Here is a tiny trained network, its code and every weight. The questions are about switching its units off for an input and a class, where a switched-off unit gives its printed mean instead of its output.

import numpy as np


def w(rows, s, z=0):
    codes = np.array(rows[::2]) - 128.0
    scale = np.full(codes.shape[1], s)
    scale[-1] = z or s
    return codes * scale


def norm(h):
    return h / np.sqrt((h * h).mean(-1, keepdims=True) + 1e-5)


def f(y):
    return np.maximum(y, 0)


def log_softmax(a):
    a = a - a.max(-1, keepdims=True)
    return a - np.log(np.exp(a).sum(-1, keepdims=True))


def net(x, mask):
    res = np.array(x, float).reshape(1, 8) / 4 @ E
    u = 0
    for l in range(3):
        y = f(norm(res) @ A[l][:, :-1].T + A[l][:, -1])
        res = res + np.where(mask[u : u + 7], y, B[l][:, -1]) @ B[l][:, :-1]
        u += 7
    return log_softmax(norm(res)[-1] @ U[:, :-1].T + U[:, -1])


A, B = {}, {}
E = w([
[86,131,126,227,188],'x0',
[86,213,127,103,160],'x1',
[161,144,166,135,215],'x2',
[122,161,16,142,91],'x3',
[85,140,150,160,103],'x4',
[101,76,79,78,181],'x5',
[215,222,88,178,172],'x6',
[157,151,4,122,128],'x7',
],0.0042)
A[0] = w([
[74,125,200,106,90,252],'L0N1',
[253,163,172,179,82,47],'L0N2',
[237,42,117,175,178,153],'L0N3',
[253,48,146,61,192,57],'L0N4',
[110,10,95,158,178,235],'L0N5',
[151,113,67,99,144,98],'L0N6',
[147,123,90,61,198,209],'L0N7',
],0.0058,0.0021)
B[0] = w([
[103,2,100,161,184,252],'L0N1',
[233,69,106,114,180,207],'L0N2',
[12,163,170,75,137,216],'L0N3',
[167,220,152,14,85,214],'L0N4',
[96,85,227,142,173,246],'L0N5',
[76,77,178,74,13,179],'L0N6',
[132,212,142,73,146,227],'L0N7',
],0.0045,0.0035)
A[1] = w([
[201,50,121,185,150,36],'L1N1',
[147,136,117,2,77,88],'L1N2',
[103,177,109,49,86,5],'L1N3',
[194,125,105,130,13,144],'L1N4',
[223,140,130,160,81,65],'L1N5',
[102,130,184,110,65,158],'L1N6',
[248,165,118,177,54,126],'L1N7',
],0.0064,0.0021)
B[1] = w([
[251,187,201,116,234,161],'L1N1',
[127,159,143,132,149,253],'L1N2',
[142,166,181,176,38,184],'L1N3',
[144,86,116,174,203,198],'L1N4',
[179,96,153,198,218,172],'L1N5',
[20,82,130,204,203,206],'L1N6',
[224,30,172,122,249,210],'L1N7',
],0.0033,0.0036)
A[2] = w([
[113,207,73,187,185,113],'L2N1',
[137,132,161,158,228,130],'L2N2',
[136,108,118,3,135,160],'L2N3',
[121,205,108,187,146,77],'L2N4',
[110,77,19,160,110,162],'L2N5',
[134,71,82,141,66,254],'L2N6',
[154,181,182,85,63,43],'L2N7',
],0.0077,0.002)
B[2] = w([
[111,233,132,24,19,211],'L2N1',
[202,148,150,121,64,254],'L2N2',
[181,166,93,228,61,247],'L2N3',
[112,213,76,31,65,178],'L2N4',
[115,59,253,150,140,193],'L2N5',
[35,30,168,158,203,196],'L2N6',
[140,156,122,142,132,162],'L2N7',
],0.005,0.0043)
U = w([
[170,115,109,169,161,56],'0',
[1,26,133,158,99,254],'1',
[98,235,79,76,59,28],'2',
],0.0089,0.00087)

Each question gives the input, the list of numbers given to net, and the class t.
The units are the neurons (one row each of A and B). Each row of codes is followed by its name. A weight is (code - 128) times the scale printed after its matrix; where a second scale follows, it is the last column's (A, B and U).
mask holds one flag per neuron, layer by layer. A switched-off neuron (its flag False) gives its mean, the last column of its row in B, instead of its output. The means were averaged over made-up inputs and are rounded, as every weight is.
A unit's drop is (log p(t) with every unit on - log p(t) with that unit switched off) / (log p(t) with every unit on - log p(t) with every unit switched off).
The circuit of an input: a set's keep is (log p(t) with only the set's units on - log p(t) with every unit switched off) / (log p(t) with every unit on - log p(t) with every unit switched off). Starting from the 12 units with the biggest drops (on a tie, the unit counted first), units are removed one at a time, each time the one whose removal leaves the highest keep (on an exact tie, the one counted first), for as long as the keep stays at least 0.8.
circuit, biggest first: the units of the circuit, biggest drop first
unit that matters most: the unit with the biggest drop
top k neurons: the k neurons with the biggest drops, biggest first
top k neurons in layer l: the k neurons of layer l with the biggest drops, biggest first
drop when u is switched off: that unit's drop, to one decimal
input [-3,-1,0,6,4,5,2,1], class 1: unit that matters most -> L0N6
input [-8,-8,-6,7,8,-5,4,2], class 0: circuit, biggest first -> L1N7, L1N4
input [-5,2,5,-2,-6,1,-8,5], class 2: circuit, biggest first -> L2N3, L0N4
input [2,-1,4,7,-3,-1,-3,7], class 1: circuit, biggest first -> L0N6, L2N5
input [2,-7,-4,-6,-8,5,4,-3], class 2: circuit, biggest first -> L0N4, L0N3
input [-8,0,-6,6,-7,-8,-1,0], class 0: top 2 neurons -> L1N7, L0N3
input [4,-1,-7,6,-1,-6,4,0], class 0: top 2 neurons -> L1N7, L0N3
input [2,-1,6,1,-8,4,-4,1], class 2: top 2 neurons in layer 0 -> L0N4, L0N7
input [-7,0,-2,1,-4,-8,-2,-4], class 0: top 2 neurons -> L0N2, L0N3
input [-2,-7,-8,4,2,-6,6,-7], class 0: top 2 neurons -> L0N2, L1N1
input [-8,-7,6,-6,1,6,-3,8], class 2: top 2 neurons -> L0N4, L2N3
input [6,-6,4,4,0,-4,1,-4], class 2: top 4 neurons in layer 2 -> L2N2, L2N6, L2N5, L2N4
input [5,6,8,4,5,-8,-8,3], class 2: top 3 neurons in layer 2 -> L2N1, L2N4, L2N6
input [8,-3,7,-8,3,8,6,7], class 2: unit that matters most -> L2N1
input [-6,1,-2,7,-4,-1,-3,-2], class 1: drop when L2N6 is switched off -> 0.1
input [-5,4,-1,0,-5,-6,-2,0], class 0: drop when L2N1 is switched off -> 0.1
input [4,5,6,0,1,3,1,-4], class 2: drop when L1N7 is switched off -> 0.1
